[100 = 0]
0: [ 78 125 133 136  65  90 128 137 167 108  99 102 127  89  85  94  79 101
 132  90  83  60 104 117 131 142 110  81  86  64  57 112 119  73 118 112
  57 136 105  62  92 127 100 147 125 155  84 112 137  71 103  69  85  93
 104  98 114 102 136 117 111 114  60  48  89  94 103 102 127  98 127 106
 109 115  72 133  98 137 138  84 115 117  76  85 101 107  82 119]
1: [ 96 117 108 133  97  96 127  97 133 100 101 109 124 109  97 102  90 101
 121  85  90 104 107  87 107 121 107  92  94  75  82  98 117  74 110 102
  73 117 105  91  85 101  95 101 104  68  81 114 123  95  99  94 102  95
 109  94 119 100 105 115  99 114 100  86 109  97 110 100 106 107 115 112
 112  99  91 112 102 112 129 103  97 100  95 104 103 110 109 101]
2: [104  89 100  71  91  95  93 102  91  99  95  87  82  90  99  98  98  99
  92 111 108  84  90 117 103  92  89 103 101 112 110 115  89 134  93 105
 110  95  89  99 122 114 105 121 106 158 112  83  86 100 105  95  96 104
  87  99  90  98 106 100 105  88  90 101  93 107  90 100 102  94  91  94
  92 106 102 102  99 105  90  92 105 109  95  91  95  88  93 100]
3: [ 98  86 100 106 123 117  82  90  67  96 117  92 112 109 104 107 116 109
  80 100 102 129 107 134  79  77 113 106 107 119 103  76 101  62  94  86
 121  92 121 116  70  60  97  58  74  63 110 103  94 107  94 111  92  86
 113 117 113 103  72  82  94 115 118 105  99  90 119 103  89 103 100  87
  99  91 101  80  98  83  69 113  92  89 117 112 101 112  95 101] | 1 2
4: [ 92 123 111 129  87  94 122 116 138 106  96 113 118 100  95  92  89  96
 124  88  88  93 107  79 118 128 105  90  93  71  78 101 113  84 113 104
  71 117 102  85  91 113  96 116 112  94  82 113 123  90  99  91  99 100
 109  95 103 102 116 110 102 108  87  83 102  96 101 100 111 102 115 110
 108 103  89 116 100 116 133  98 105 101  91  95 104 106 102 105] | 1 0
5: [ 92  83 104  31  71  97  47 136  60 112  90  94  50  62 100  82 110  90
  75 135 112  42  85 115 109  88  88 105 106 132 116 122  62 176  92 110
 138  80  82  90 139 133 117 144 114 200 137  76  62  92 103  99  87 118
  83 116  36  99 132  64 110  61  68 103  65 102  61  99 113  76  76  80
  72 116 107  97  93  99  55  80 130 111  91  76 100  74  60 109] | 2 4
6: [111  92  89 128 133 112 106  67  84  90 111  96 119 125 105 114 109 109
  93  88 101 145 106 107  77  81 107 105 104 105 105  77 111  60  96  87
 104  96 115 123  74  60  91  49  74   3  93 107 102 113  95 111 106  88
 109  98 134 100  62 104  90 120 131 115 118  97 124 101  81 113 102 101
 110  88 104  83 102  83  92 118  77  87 117 121  99 114 121  91] | 3 1
7: [ 86 102 115  92  80  97  90 127 108 106 100  98  95  83  95  90  97  98
 101 109  97  66  98 118 115 113 103  96  98 101  88 107  93 113 104 106
  94 105  99  84 105 119 105 128 110 164 109  99 100  87 100  89  88 102
  98 108  81 102 122  89 109  93  75  80  83  96  87 101 114  91 103  94
  92 111  90 108  96 111  94  89 116 108  92  87 102  95  78 112] | 2 4
8: [ 81  82 119 110 115 123  70 111  68 100 126  84 115 103 100 105 119 115
  73 107  97 106 109 173  84  75 123 102 105 125  89  70 105  45  98  86
 125  99 133 104  56  48 100  63  72  91 117 107  98  95  91 100  76  77
 115 131 112 107  83  68 100 125 104  80  80  81 123 105 100  99 107  75
  94  97  87  82  94  88  50 108 104  94 114 105 103 118  72 114] | 3 6
9: [ 96  61 110  40  86 101  67 115  57  96 103  59  68  77  97 100 109 107
  60 128 120  59  81 188  85  67  85 106 103 147 110 120  77 142  82 104
 138  91  92  98 134 108 115 131 100 200 139  67  64  93 108  81  77  98
  68 117  86  97 107  83 110  82  76  85  71 109  88 106 102  83  82  72
  78 115  99  98  96 104  44  84 112 120  94  81  89  80  65 110] | 5 2
10: [ 91  91 115  97  93 103  99 113 104  98 107  82 106  96  95 101  99 108
  94 104 100  82  97 151  99  96 102  97  97 108  86 102 104  88 100 101
 101 109 107  91  96  97 103 112 101 132 108  94 101  90 102  82  83  92
  93 109 108 102 102  98 106 106  86  77  87  98 106 104 106  97 104  92
  96 107  88 106  98 111  90  95 104 110  94  98  96 102  81 110] | 7 2
11: [ 83 110 123 101  68  90 105 130 129 106  96  93 101  82  90  91  87  98
 110 104  94  56  96 126 121 120 100  90  92  91  74 117 103 111 108 112
  81 119  95  71 112 129 106 149 121 188 100  99 113  80 103  76  85 101
  92 104  94 101 134 103 111  96  63  65  82  99  90 102 121  91 110  98
  98 115  83 123  96 126 112  84 118 116  81  81  98  95  76 116] | 7 0
12: [ 92  76 107  32  73  96  53 131  62 106  91  81  52  66  98  87 106  95
  71 135 116  48  82 138 101  85  83 106 104 136 113 127  67 169  89 110
 136  82  82  91 141 131 117 146 112 200 139  70  61  92 107  91  85 113
  75 114  50  98 127  72 112  67  68  96  66 107  69 102 111  77  75  77
  72 116 104 101  94 103  55  79 127 116  90  75  96  75  60 110] | 5 9
13: [103  93  99 107 110 105 104  88  98  94 107  88 111 111 100 109 103 108
  94  97 102 115 101 125  87  89 102 102 101 107 101  92 108  78  97  95
 101 101 107 106  90  84  97  84  86  81  96  99 103 103  99  98  98  91
  99 101 124  99  83 104  97 113 112  98 103 101 116 102  93 105 103  98
 105  98  98  96 101  97  90 106  91 100 105 106  96 106 103  99] | 3 10
14: [ 94  90 108  67  82  95  85 117  92 104  94  89  81  82  97  93  99  98
  91 115 106  69  91 120 108  98  91 101  99 114 102 117  86 136  97 108
 110  98  90  90 123 122 109 133 112 190 114  86  87  92 104  88  90 106
  85 105  78  98 118  92 107  86  78  93  84 104  83 100 110  90  92  91
  86 111  99 107  97 109  84  87 114 112  90  85  97  87  80 107] | 2 7
15: [ 95  77 103  74 104 110  69 104  63  98 109  80  87  92 101 101 114 108
  71 116 108  93  97 154  85  72 101 106 106 132 106  95  86 102  91  94
 131  91 108 106  96  83 105  93  86 138 124  90  80 100  99 100  85  92
  95 118  94 101  90  77 102  99  97  98  81  96 100 104  98  93  89  81
  87 102 101  87  95  91  55 108 104 102 106  97  97  97  76 106] | 10 2
16: [112  70  86  91 135 117  82  67  50  87 117  80 101 118 110 116 120 113
  64 101 112 141 100 145  63  55 103 112 110 135 120  78  97  71  85  83
 133  83 114 130  82  52  98  46  65  41 114  92  79 117  97 113  98  85
 100 111 123 101  54  87  90 111 133 119 108  99 122 103  77 106  89  84
  99  90 108  73 101  75  59 114  82  90 122 119  95 108 106  91] | 3 6
17: [ 81 102 123  84  69  96  87 140 110 108  99 103  92  76  92  90  95  99
  98 113  97  49  96 135 119 113 102  93  95 103  83 114  94 114 107 109
  98 111 100  70 107 125 107 142 117 197 111  96  99  80 101  83  81 101
  94 112  80 101 131  87 112  94  62  67  72  97  87 101 119  87 103  88
  89 115  85 114  95 119  92  83 123 115  85  80 100  93  66 118] | 7 11
18: [ 88 104 115  90  80  97  95 126 110 104  98  93  95  86  94  93  96 100
  99 110  98  71  97 121 111 112  99  96  97 102  89 111  95 112 102 108
  97 107  97  83 110 118 106 129 114 178 107  95 104  87 102  84  87 100
  92 108  79 100 119  92 108  94  75  79  86  99  92 101 114  92 102  94
  94 110  91 112  96 114  95  88 114 112  89  88 100  95  76 111] | 7 17
